Below are the code and all the weights of a small trained network. Each question names an input and a class and asks about switching units off, where a switched-off unit gives its printed mean instead of its output.

import numpy as np


def w(rows, s, z=0):
    codes = np.array(rows[::2]) - 128.0
    scale = np.full(codes.shape[1], s)
    scale[-1] = z or s
    return codes * scale


def f(y):
    return y / 2 * (1 + np.tanh(0.7978845608 * (y + 0.044715 * y**3)))


def log_softmax(a):
    a = a - a.max(-1, keepdims=True)
    return a - np.log(np.exp(a).sum(-1, keepdims=True))


def net(x, mask):
    res = np.array(x, float).reshape(1, 5) / 4 @ E
    y = f(res @ A[0][:, :-1].T + A[0][:, -1])
    res = res + np.where(mask, y, B[0][:, -1]) @ B[0][:, :-1]
    return log_softmax(res[-1] @ U[:, :-1].T + U[:, -1])


A, B = {}, {}
E = w([
[144,1,149,178,103,131,105,211,126,170,77,174],'x0',
[143,91,48,41,124,187,108,186,102,162,173,101],'x1',
[155,109,55,193,53,99,160,109,95,117,157,73],'x2',
[222,197,179,112,113,85,81,112,31,228,105,107],'x3',
[129,133,125,128,128,125,130,130,127,128,126,131],'x4',
],0.013)
A[0] = w([
[108,174,62,104,179,57,136,53,143,144,159,66,143],'n1',
[99,156,199,59,242,155,94,126,129,133,133,235,21],'n2',
[115,41,119,172,88,93,108,155,82,149,56,171,122],'n3',
[103,111,104,54,136,164,119,197,125,171,112,72,62],'n4',
[47,140,138,73,186,145,111,153,98,140,94,180,46],'n5',
[112,193,161,131,149,169,167,72,122,112,143,76,100],'n6',
[79,80,70,152,116,183,131,85,138,76,120,170,151],'n7',
[147,149,171,118,114,153,106,95,47,192,83,79,163],'n8',
[133,186,163,103,155,113,149,83,142,79,200,112,111],'n9',
[146,63,143,219,103,149,113,233,136,193,99,193,131],'n10',
[105,107,102,142,142,144,218,157,200,58,185,152,152],'n11',
[99,154,187,205,140,88,129,86,156,119,72,172,95],'n12',
[93,132,87,129,144,171,79,171,169,112,136,79,77],'n13',
[175,91,55,231,64,83,204,104,54,91,184,44,4],'n14',
[118,147,207,230,150,37,157,64,156,84,47,136,21],'n15',
[223,214,162,143,128,82,59,109,90,254,105,99,145],'n16',
[135,173,116,80,145,171,146,75,112,98,165,81,119],'n17',
[62,115,104,121,147,103,174,120,206,68,118,176,150],'n18',
[131,137,199,115,210,192,141,159,141,138,108,138,57],'n19',
[161,110,27,42,164,179,105,179,88,167,158,112,75],'n20',
],0.0098,0.0029)
B[0] = w([
[129,187,111,112,170,173,91,163,139,90,200,215,203],'n1',
[190,175,72,223,153,173,198,145,17,194,172,71,213],'n2',
[162,168,146,115,197,221,116,84,143,85,161,222,196],'n3',
[140,75,76,121,76,86,112,103,122,74,162,107,186],'n4',
[142,155,108,184,110,167,166,139,108,119,168,99,175],'n5',
[137,148,122,96,155,147,96,115,116,53,106,167,190],'n6',
[84,131,148,124,155,103,153,160,134,176,87,128,194],'n7',
[68,129,163,121,125,104,129,165,158,180,78,170,201],'n8',
[139,114,130,75,173,181,117,131,117,106,142,193,197],'n9',
[161,202,133,94,187,176,61,89,159,50,175,229,222],'n10',
[83,102,161,139,132,119,101,178,173,211,80,155,219],'n11',
[157,80,41,110,80,69,109,56,149,102,172,126,196],'n12',
[80,92,136,106,89,110,146,126,159,166,99,135,165],'n13',
[152,176,105,194,129,197,241,162,1,173,154,109,217],'n14',
[139,46,58,63,40,92,149,45,126,113,65,67,221],'n15',
[50,83,169,139,166,91,150,203,207,180,35,123,254],'n16',
[160,136,112,83,160,183,68,143,171,37,165,171,193],'n17',
[56,107,198,127,123,126,122,177,180,203,67,128,211],'n18',
[157,183,103,213,107,130,138,150,66,115,159,78,175],'n19',
[123,75,52,74,40,77,105,14,159,148,76,60,219],'n20',
],0.0092,0.02)
U = w([
[71,88,236,102,161,75,72,217,195,222,69,138,172],'0',
[155,147,159,62,216,159,13,124,146,5,182,213,222],'1',
[144,41,60,53,6,50,72,41,134,102,128,84,2],'2',
[155,160,114,236,127,150,182,177,1,171,190,96,66],'3',
],0.0093,0.00051)

Each question gives the input, the list of numbers given to net, and the class t.
The units are the neurons (one row each of A and B). Each row of codes is followed by its name. A weight is (code - 128) times the scale printed after its matrix; where a second scale follows, it is the last column's (A, B and U).
mask holds one flag per neuron, in row order. A switched-off neuron (its flag False) gives its mean, the last column of its row in B, instead of its output. The means were averaged over made-up inputs and are rounded, as every weight is.
A unit's drop is (log p(t) with every unit on - log p(t) with that unit switched off) / (log p(t) with every unit on - log p(t) with every unit switched off).
The circuit of an input: a set's keep is (log p(t) with only the set's units on - log p(t) with every unit switched off) / (log p(t) with every unit on - log p(t) with every unit switched off). Starting from the 12 units with the biggest drops (on a tie, the unit counted first), units are removed one at a time, each time the one whose removal leaves the highest keep (on an exact tie, the one counted first), for as long as the keep stays at least 0.8.
units of the circuit, in order: the units of the circuit, biggest drop first
top k neurons: the k neurons with the biggest drops, biggest first
drop when u is switched off: that unit's drop, to one decimal
input [8,-6,5,6,-4], class 1: top 2 neurons => [n10, n3]
input [-5,-3,-8,-8,0], class 0: units of the circuit, in order => [n18]
input [3,3,6,6,-1], class 0: top 3 neurons => [n16, n2, n8]
input [-6,1,-5,6,-2], class 0: top 4 neurons => [n16, n10, n8, n3]
input [-6,-1,-7,2,-6], class 3: top 2 neurons => [n2, n10]
input [-6,8,-4,-6,-2], class 2: top 3 neurons => [n20, n16, n4]
input [6,-1,7,2,4], class 3: top 2 neurons => [n14, n17]
input [0,2,4,4,-6], class 0: top 2 neurons => [n2, n16]
input [-3,-8,-7,-6,3], class 2: top 2 neurons => [n15, n12]
input [-1,-5,5,-5,-4], class 0: top 3 neurons => [n18, n11, n20]
input [2,-2,7,-6,-4], class 3: top 3 neurons => [n14, n16, n8]
input [0,8,-2,-7,-2], class 2: top 4 neurons => [n20, n4, n16, n8]
input [7,-2,-8,3,1], class 3: drop when n19 is switched off => 0.4
input [7,-6,-1,-1,-8], class 1: units of the circuit, in order => [n10]
input [7,-3,2,-4,-1], class 1: drop when n10 is switched off => 0.6
input [8,0,-5,-5,4], class 1: drop when n10 is switched off => 1.3
